Below are the code and all the weights of a small trained network. Each question names an input and a target symbol and asks about switching units off, where a switched-off unit gives its printed mean instead of its output.

import numpy as np


def w(rows, s, z=0):
    codes = np.array(rows[::2]) - 128.0
    scale = np.full(codes.shape[1], s)
    scale[-1] = z or s
    return codes * scale


def norm(h):
    return h / np.sqrt((h * h).mean(-1, keepdims=True) + 1e-5)


def f(y):
    return np.maximum(y, 0)


def softmax(a):
    e = np.exp(a - a.max(-1, keepdims=True))
    return e / e.sum(-1, keepdims=True)


def log_softmax(a):
    a = a - a.max(-1, keepdims=True)
    return a - np.log(np.exp(a).sum(-1, keepdims=True))


def net(x, mask):
    ids = ['βδεζθλστφψ'.index(c) for c in x.split()]
    T = len(ids)
    res = E[ids] + P[:T]
    r = norm(res)
    for j in range(2):
        rows = slice(3 * j, 3 * j + 3)
        q, k, v = (r @ M[0][rows].T for M in (Q, K, V))
        z = softmax(np.where(np.tri(T) > 0, q @ k.T / 3**0.5, -1e9)) @ v
        o = O[0][rows]
        res = res + np.where(mask[j], z, o[:, -1]) @ o[:, :-1]
    y = f(norm(res) @ A[0][:, :-1].T + A[0][:, -1])
    res = res + np.where(mask[2:10], y, B[0][:, -1]) @ B[0][:, :-1]
    return log_softmax(norm(res)[-1] @ U[:, :-1].T + U[:, -1])


Q, K, V, O, A, B = {}, {}, {}, {}, {}, {}
E = w([
[159,97,230],'β',
[160,98,218],'δ',
[161,99,213],'ε',
[156,91,237],'ζ',
[127,253,52],'θ',
[165,108,229],'λ',
[13,130,60],'σ',
[105,136,170],'τ',
[162,79,48],'φ',
[138,40,75],'ψ',
],0.0066)
P = w([
[99,158,66],'0',
[184,102,133],'1',
[70,149,132],'2',
[199,110,177],'3',
[67,150,171],'4',
[201,104,212],'5',
[65,157,191],'6',
[206,96,238],'7',
[67,156,208],'8',
[203,98,236],'9',
[67,158,206],'10',
[205,96,235],'11',
[67,164,213],'12',
[220,92,255],'13',
],0.0049)
Q[0] = w([
[58,142,131],'H1',
[66,169,111],'H1',
[160,150,137],'H1',
[184,133,120],'H2',
[53,151,133],'H2',
[6,135,141],'H2',
],0.014)
K[0] = w([
[237,166,166],'H1',
[254,187,94],'H1',
[76,211,84],'H1',
[174,192,105],'H2',
[97,13,132],'H2',
[66,2,151],'H2',
],0.0071)
V[0] = w([
[106,130,132],'H1',
[215,134,125],'H1',
[13,159,148],'H1',
[175,105,121],'H2',
[218,186,111],'H2',
[160,1,104],'H2',
],0.0079)
O[0] = w([
[120,114,142,153],'H1',
[157,171,77,84],'H1',
[57,60,209,226],'H1',
[126,85,154,140],'H2',
[174,128,224,175],'H2',
[103,3,43,2],'H2',
],0.0063,0.00077)
A[0] = w([
[1,218,134,120],'N1',
[76,134,76,122],'N2',
[222,134,161,103],'N3',
[95,172,28,32],'N4',
[132,216,86,224],'N5',
[209,81,102,136],'N6',
[121,185,18,3],'N7',
[109,170,170,178],'N8',
],0.0082,0.0042)
B[0] = w([
[24,158,60,192],'N1',
[116,138,200,173],'N2',
[156,105,54,225],'N3',
[176,80,254,174],'N4',
[94,107,207,212],'N5',
[183,173,77,176],'N6',
[185,65,208,166],'N7',
[110,178,110,253],'N8',
],0.0073,0.0038)
U = w([
[138,177,65,101],'β',
[146,139,99,53],'δ',
[170,136,106,57],'ε',
[123,48,183,2],'ζ',
[109,181,111,124],'θ',
[174,250,182,150],'λ',
[59,133,93,143],'σ',
[62,168,78,206],'τ',
[205,86,174,199],'φ',
[80,42,82,192],'ψ',
],0.014,0.0053)

Each question gives the input, a string of symbols that net reads in full, and the target symbol t.
The units are the heads (3 rows each of Q, K, V and O) and the neurons (one row each of A and B). Each row of codes is followed by its name. A weight is (code - 128) times the scale printed after its matrix; where a second scale follows, it is the last column's (O, A, B and U).
mask holds one flag per unit, heads first, then neurons. A switched-off unit (its flag False) gives its mean, the last column of its rows in O or B, instead of its output. The means were averaged over made-up inputs and are rounded, as every weight is.
A unit's drop is (log p(t) with every unit on - log p(t) with that unit switched off) / (log p(t) with every unit on - log p(t) with every unit switched off).
The circuit of an input: a set's keep is (log p(t) with only the set's units on - log p(t) with every unit switched off) / (log p(t) with every unit on - log p(t) with every unit switched off). Starting from all 10 units, units are removed one at a time, each time the one whose removal leaves the highest keep (on an exact tie, the one counted first), for as long as the keep stays at least 0.8.
circuit, biggest first: the units of the circuit, biggest drop first
most important unit: the unit with the biggest drop
which heads matter: for each layer, one digit per head in row order, 1 if its drop is at least 0.15 and else 0, layers parted by /
drop when u is switched off: that unit's drop, to one decimal
input λ σ τ ζ δ ζ ψ φ θ ψ, target λ: which heads matter	01
input ε λ τ φ, target ψ: which heads matter	11
input β β θ λ, target λ: circuit, biggest first	H2
input λ σ δ τ δ, target τ: circuit, biggest first	H2; N1; N4
input λ φ θ, target φ: which heads matter	11
input ψ λ λ φ τ, target φ: circuit, biggest first	H1; H2; N7
input λ ψ τ ψ ε ε λ δ λ θ σ σ, target ζ: which heads matter	11
input β φ β ε λ δ θ β δ β θ ζ τ, target τ: which heads matter	00
input λ λ β, target λ: which heads matter	10
input ψ φ τ φ, target ψ: drop when H2 is switched off	0.6
input λ φ φ β φ ψ ψ λ λ, target ψ: drop when H2 is switched off	1.9
input β φ ψ φ λ, target ψ: drop when H2 is switched off	2.1
input λ ζ λ δ ψ θ σ τ ζ θ φ, target φ: drop when H1 is switched off	0.5
input β β σ λ, target ζ: most important unit	H1
